Here is a tiny trained network, its code and every weight. The questions are about switching its units off for an input and a target symbol, where a switched-off unit gives its printed mean instead of its output.

import numpy as np


def w(rows, s, z=0):
    codes = np.array(rows[::2]) - 128.0
    scale = np.full(codes.shape[1], s)
    scale[-1] = z or s
    return codes * scale


def f(y):
    return y / 2 * (1 + np.tanh(0.7978845608 * (y + 0.044715 * y**3)))


def softmax(a):
    e = np.exp(a - a.max(-1, keepdims=True))
    return e / e.sum(-1, keepdims=True)


def log_softmax(a):
    a = a - a.max(-1, keepdims=True)
    return a - np.log(np.exp(a).sum(-1, keepdims=True))


def net(x, mask):
    ids = ['δεηλπτφψω'.index(c) for c in x.split()]
    T = len(ids)
    res = E[ids] + P[:T]
    r = res
    for j in range(2):
        rows = slice(4 * j, 4 * j + 4)
        q, k, v = (r @ M[0][rows].T for M in (Q, K, V))
        z = softmax(np.where(np.tri(T) > 0, q @ k.T / 4**0.5, -1e9)) @ v
        o = O[0][rows]
        res = res + np.where(mask[j], z, o[:, -1]) @ o[:, :-1]
    y = f(res @ A[0][:, :-1].T + A[0][:, -1])
    res = res + np.where(mask[2:18], y, B[0][:, -1]) @ B[0][:, :-1]
    return log_softmax(res[-1] @ U[:, :-1].T + U[:, -1])


Q, K, V, O, A, B = {}, {}, {}, {}, {}, {}
E = w([
[159,194,108],'δ',
[172,95,177],'ε',
[69,121,192],'η',
[77,182,147],'λ',
[63,182,161],'π',
[86,198,134],'τ',
[74,73,96],'φ',
[78,142,174],'ψ',
[4,170,93],'ω',
],0.025)
P = w([
[52,171,254],'0',
[89,147,245],'1',
[113,139,232],'2',
[136,134,218],'3',
[152,133,201],'4',
[170,137,187],'5',
[140,129,190],'6',
],0.009)
Q[0] = w([
[105,121,104],'H0',
[104,172,187],'H0',
[122,108,99],'H0',
[174,104,3],'H0',
[153,108,83],'H1',
[158,103,94],'H1',
[167,108,156],'H1',
[79,85,130],'H1',
],0.023)
K[0] = w([
[127,200,115],'H0',
[143,47,11],'H0',
[86,91,169],'H0',
[109,217,247],'H0',
[2,73,138],'H1',
[42,136,164],'H1',
[102,207,78],'H1',
[139,147,239],'H1',
],0.015)
V[0] = w([
[155,80,171],'H0',
[143,119,61],'H0',
[158,102,124],'H0',
[71,88,97],'H0',
[118,172,91],'H1',
[104,147,186],'H1',
[76,107,127],'H1',
[119,56,248],'H1',
],0.014)
O[0] = w([
[132,56,255,184],'H0',
[148,117,72,33],'H0',
[141,112,211,117],'H0',
[123,57,21,106],'H0',
[55,214,113,111],'H1',
[97,33,42,234],'H1',
[59,87,134,132],'H1',
[132,74,122,251],'H1',
],0.0083,0.014)
A[0] = w([
[141,86,108,105],'N0',
[174,95,145,253],'N1',
[167,139,248,231],'N2',
[53,101,154,141],'N3',
[216,159,143,50],'N4',
[125,156,69,116],'N5',
[65,141,100,154],'N6',
[124,72,109,66],'N7',
[113,103,122,9],'N8',
[191,91,127,145],'N9',
[88,113,169,10],'N10',
[60,111,117,65],'N11',
[235,148,137,106],'N12',
[211,125,142,103],'N13',
[78,126,158,39],'N14',
[183,44,121,97],'N15',
],0.011,0.0044)
B[0] = w([
[123,200,113,148],'N0',
[139,60,110,179],'N1',
[63,81,91,252],'N2',
[179,152,84,194],'N3',
[128,149,85,134],'N4',
[69,77,139,137],'N5',
[203,91,73,152],'N6',
[83,164,235,161],'N7',
[74,222,246,136],'N8',
[174,183,71,154],'N9',
[169,202,202,169],'N10',
[255,125,168,154],'N11',
[105,143,104,136],'N12',
[154,144,193,143],'N13',
[201,192,121,155],'N14',
[98,201,89,188],'N15',
],0.007,0.029)
U = w([
[244,165,110,155],'δ',
[101,151,88,190],'ε',
[202,191,173,76],'η',
[104,148,112,3],'λ',
[36,87,27,55],'π',
[197,161,144,56],'τ',
[173,147,102,208],'φ',
[35,255,137,152],'ψ',
[47,68,153,137],'ω',
],0.0077,0.005)

Each question gives the input, a string of symbols that net reads in full, and the target symbol t.
The units are the heads (4 rows each of Q, K, V and O) and the neurons (one row each of A and B). Each row of codes is followed by its name. A weight is (code - 128) times the scale printed after its matrix; where a second scale follows, it is the last column's (O, A, B and U).
mask holds one flag per unit, heads first, then neurons. A switched-off unit (its flag False) gives its mean, the last column of its rows in O or B, instead of its output. The means were averaged over made-up inputs and are rounded, as every weight is.
A unit's drop is (log p(t) with every unit on - log p(t) with that unit switched off) / (log p(t) with every unit on - log p(t) with every unit switched off).
The circuit of an input: a set's keep is (log p(t) with only the set's units on - log p(t) with every unit switched off) / (log p(t) with every unit on - log p(t) with every unit switched off). Starting from the 12 units with the biggest drops (on a tie, the unit counted first), units are removed one at a time, each time the one whose removal leaves the highest keep (on an exact tie, the one counted first), for as long as the keep stays at least 0.8.
units of the circuit, in order: the units of the circuit, biggest drop first
k most important neurons: the k neurons with the biggest drops, biggest first
which heads matter: for each layer, one digit per head in row order, 1 if its drop is at least 0.15 and else 0, layers parted by /
drop of u: that unit's drop, to one decimal
input ε π ψ ε π ω τ, target π: units of the circuit, in order -> H0
input ψ η ε ε, target ω: 3 most important neurons -> N2, N1, N11
input ψ ε π η τ λ, target ω: units of the circuit, in order -> H0, N2, H1
input ε π λ, target ω: units of the circuit, in order -> H0, H1
input τ ε δ π τ ψ δ, target ψ: units of the circuit, in order -> H1, N11
input π π η, target η: 2 most important neurons -> N11, N2
input ψ λ ε ψ η τ, target ω: which heads matter -> 10
input ε ω ω, target π: which heads matter -> 10
input λ δ η, target ψ: 2 most important neurons -> N1, N11
input λ ω η, target π: 2 most important neurons -> N10, N5
input ε η ω, target π: 2 most important neurons -> N5, N10
input π π η ε δ π ψ, target ψ: 3 most important neurons -> N1, N11, N6
input ω ε τ δ λ, target ψ: 2 most important neurons -> N1, N11
input π π π π π, target δ: 3 most important neurons -> N2, N11, N6
input ε ω π π δ π, target ψ: units of the circuit, in order -> H1
input π ε ε ε δ ω π, target π: 2 most important neurons -> N10, N5
input ε λ π δ ψ, target ψ: drop of H0 -> 0.2
input π ω π λ, target π: drop of N7 -> 0.0
input λ ω π ε ε π, target ω: drop of N14 -> 0.0
